Here is a tiny trained network, its code and every weight. The questions are about switching its units off for an input and a target symbol, where a switched-off unit gives its printed mean instead of its output.

import numpy as np


def w(rows, s, z=0):
    codes = np.array(rows[::2]) - 128.0
    scale = np.full(codes.shape[1], s)
    scale[-1] = z or s
    return codes * scale


def norm(h):
    return h / np.sqrt((h * h).mean(-1, keepdims=True) + 1e-5)


def f(y):
    return np.maximum(y, 0)


def softmax(a):
    e = np.exp(a - a.max(-1, keepdims=True))
    return e / e.sum(-1, keepdims=True)


def log_softmax(a):
    a = a - a.max(-1, keepdims=True)
    return a - np.log(np.exp(a).sum(-1, keepdims=True))


def net(x, mask):
    ids = ['ΓΔΦαεζηθμτψ'.index(c) for c in x.split()]
    T = len(ids)
    res = E[ids] + P[:T]
    q, k, v = (norm(res) @ M[0].T for M in (Q, K, V))
    z = softmax(np.where(np.tri(T) > 0, q @ k.T / 2**0.5, -1e9)) @ v
    res = res + np.where(mask[0], z, O[0][:, -1]) @ O[0][:, :-1]
    y = f(norm(res) @ A[0][:, :-1].T + A[0][:, -1])
    res = res + np.where(mask[1:13], y, B[0][:, -1]) @ B[0][:, :-1]
    return log_softmax(norm(res)[-1] @ U[:, :-1].T + U[:, -1])


Q, K, V, O, A, B = {}, {}, {}, {}, {}, {}
E = w([
[162,158,99,50,100,192,105,159,95,116],'Γ',
[153,165,111,219,197,193,130,106,117,201],'Δ',
[139,138,102,86,120,148,198,166,92,107],'Φ',
[99,185,217,144,117,112,77,93,114,218],'α',
[197,152,129,229,177,253,86,103,169,188],'ε',
[104,171,188,178,134,153,153,115,161,139],'ζ',
[112,191,45,122,111,126,114,165,110,79],'η',
[154,147,143,185,203,141,106,119,171,152],'θ',
[125,76,120,111,115,116,153,150,83,59],'μ',
[169,137,132,58,129,106,150,169,45,120],'τ',
[145,130,120,189,166,129,161,64,126,115],'ψ',
],0.019)
P = w([
[55,100,143,70,73,107,80,245,158,216],'0',
[153,198,137,104,162,144,207,111,104,114],'1',
[158,169,97,149,145,102,139,108,94,94],'2',
[193,173,151,109,152,127,166,85,82,83],'3',
[165,171,98,121,155,137,148,102,107,87],'4',
[178,176,139,108,155,158,170,107,79,90],'5',
[191,164,149,109,173,136,161,99,83,69],'6',
[192,158,150,110,146,139,128,86,83,60],'7',
[189,168,153,87,165,116,152,90,91,50],'8',
[178,104,99,97,169,174,137,117,92,95],'9',
[127,150,60,113,149,167,136,155,133,75],'10',
],0.011)
Q[0] = w([
[147,172,179,127,123,171,140,107,138,136],'head 0',
[138,121,173,215,146,129,130,10,163,232],'head 0',
],0.11)
K[0] = w([
[64,139,210,135,106,110,180,138,157,119],'head 0',
[201,172,150,174,174,187,157,2,125,55],'head 0',
],0.071)
V[0] = w([
[186,255,101,115,140,166,106,94,128,138],'head 0',
[168,128,181,82,106,122,99,120,101,84],'head 0',
],0.047)
O[0] = w([
[252,163,228,170,79,159,140,242,108,110,241],'head 0',
[169,133,72,73,181,71,82,190,217,169,253],'head 0',
],0.012,0.0045)
A[0] = w([
[160,128,162,170,138,127,113,144,150,151,121],'neuron 0',
[143,118,125,135,162,104,106,140,168,151,144],'neuron 1',
[180,183,213,253,206,109,116,37,204,238,170],'neuron 2',
[131,122,136,130,127,140,141,122,124,110,140],'neuron 3',
[164,143,139,132,95,89,132,102,149,166,94],'neuron 4',
[126,126,121,132,158,106,120,97,156,162,53],'neuron 5',
[107,146,130,118,141,113,130,117,114,123,119],'neuron 6',
[144,116,133,148,180,155,105,203,152,139,51],'neuron 7',
[114,132,124,117,148,125,127,98,148,128,63],'neuron 8',
[144,132,125,127,118,127,122,157,115,93,84],'neuron 9',
[112,204,232,185,176,96,118,78,183,245,254],'neuron 10',
[141,120,102,71,123,118,141,147,125,89,101],'neuron 11',
],0.056,0.0095)
B[0] = w([
[159,112,3,136,103,176,151,79,86,125,221],'neuron 0',
[209,148,145,149,196,101,81,109,54,165,214],'neuron 1',
[174,116,225,162,239,112,127,40,253,81,163],'neuron 2',
[119,148,109,104,122,91,92,134,137,138,159],'neuron 3',
[94,142,175,126,132,150,128,122,170,137,156],'neuron 4',
[95,162,145,72,84,195,125,143,136,92,183],'neuron 5',
[172,126,133,135,113,147,103,133,173,124,160],'neuron 6',
[109,86,171,70,109,84,142,116,143,8,254],'neuron 7',
[159,88,160,142,144,94,157,159,96,162,179],'neuron 8',
[112,128,151,112,166,94,164,143,177,150,213],'neuron 9',
[195,167,147,170,230,210,113,64,244,109,150],'neuron 10',
[82,131,94,195,120,138,125,163,127,101,207],'neuron 11',
],0.056,0.031)
U = w([
[71,86,46,26,184,165,86,109,130,160,40],'Γ',
[157,160,135,149,184,148,71,172,56,150,145],'Δ',
[123,83,163,91,62,201,146,212,153,117,111],'Φ',
[72,117,57,235,124,121,105,180,170,127,142],'α',
[103,163,136,89,152,55,132,170,209,168,157],'ε',
[191,22,114,145,91,65,109,150,146,203,87],'ζ',
[135,87,126,103,146,91,134,123,123,12,106],'η',
[93,107,181,212,183,200,160,2,150,162,254],'θ',
[178,156,24,109,102,135,203,150,109,153,94],'μ',
[107,200,222,141,74,121,183,107,74,124,97],'τ',
[139,183,95,111,31,128,32,98,162,118,87],'ψ',
],0.0097,0.0059)

Each question gives the input, a string of symbols that net reads in full, and the target symbol t.
The units are the heads (2 rows each of Q, K, V and O) and the neurons (one row each of A and B). Each row of codes is followed by its name. A weight is (code - 128) times the scale printed after its matrix; where a second scale follows, it is the last column's (O, A, B and U).
mask holds one flag per unit, heads first, then neurons. A switched-off unit (its flag False) gives its mean, the last column of its rows in O or B, instead of its output. The means were averaged over made-up inputs and are rounded, as every weight is.
A unit's drop is (log p(t) with every unit on - log p(t) with that unit switched off) / (log p(t) with every unit on - log p(t) with every unit switched off).
The circuit of an input: a set's keep is (log p(t) with only the set's units on - log p(t) with every unit switched off) / (log p(t) with every unit on - log p(t) with every unit switched off). Starting from the 12 units with the biggest drops (on a tie, the unit counted first), units are removed one at a time, each time the one whose removal leaves the highest keep (on an exact tie, the one counted first), for as long as the keep stays at least 0.8.
units of the circuit, in order: the units of the circuit, biggest drop first
unit that matters most: the unit with the biggest drop
top k neurons: the k neurons with the biggest drops, biggest first
drop when u is switched off: that unit's drop, to one decimal
input Φ Γ Γ η Γ Γ, target Φ: top 3 neurons : [neuron 1; neuron 0; neuron 5]
input ε μ η τ Γ τ Γ τ Γ α, target θ: units of the circuit, in order : [neuron 10]
input θ Γ Γ τ, target ψ: top 2 neurons : [neuron 9; neuron 7]
input α Φ η, target α: top 2 neurons : [neuron 7; neuron 1]
input ζ τ Φ ψ τ α Φ τ, target ζ: top 2 neurons : [neuron 7; neuron 5]
input Δ Γ ζ τ ψ Δ Γ τ, target τ: top 2 neurons : [neuron 0; neuron 7]
input θ θ η ε τ μ, target ψ: top 2 neurons : [neuron 9; neuron 7]
input Φ Δ Φ Γ Γ Γ ψ Γ Γ Φ η, target Φ: top 4 neurons : [neuron 1; neuron 0; neuron 5; neuron 7]
input μ Φ θ τ θ η, target Γ: top 2 neurons : [neuron 7; neuron 5]
input τ θ ε Γ Γ θ μ ε Γ θ η, target Δ: top 2 neurons : [neuron 7; neuron 1]
input η τ Γ Γ τ Φ Γ τ, target ε: top 3 neurons : [neuron 0; neuron 7; neuron 1]
input ζ Φ ζ η τ Φ, target ζ: top 2 neurons : [neuron 7; neuron 5]
input τ τ Γ Γ τ Δ Γ Δ ψ, target θ: top 2 neurons : [neuron 2; neuron 10]
input Δ τ Φ θ Γ ε α Γ Γ, target τ: unit that matters most : head 0
input ε Φ Γ Γ Γ Γ ζ τ, target μ: drop when neuron 11 is switched off : 0.1
input Γ Γ Φ ε, target θ: drop when neuron 10 is switched off : 0.2
input η Γ Γ Φ τ α τ μ Γ Γ Γ, target ε: drop when neuron 1 is switched off : 0.2
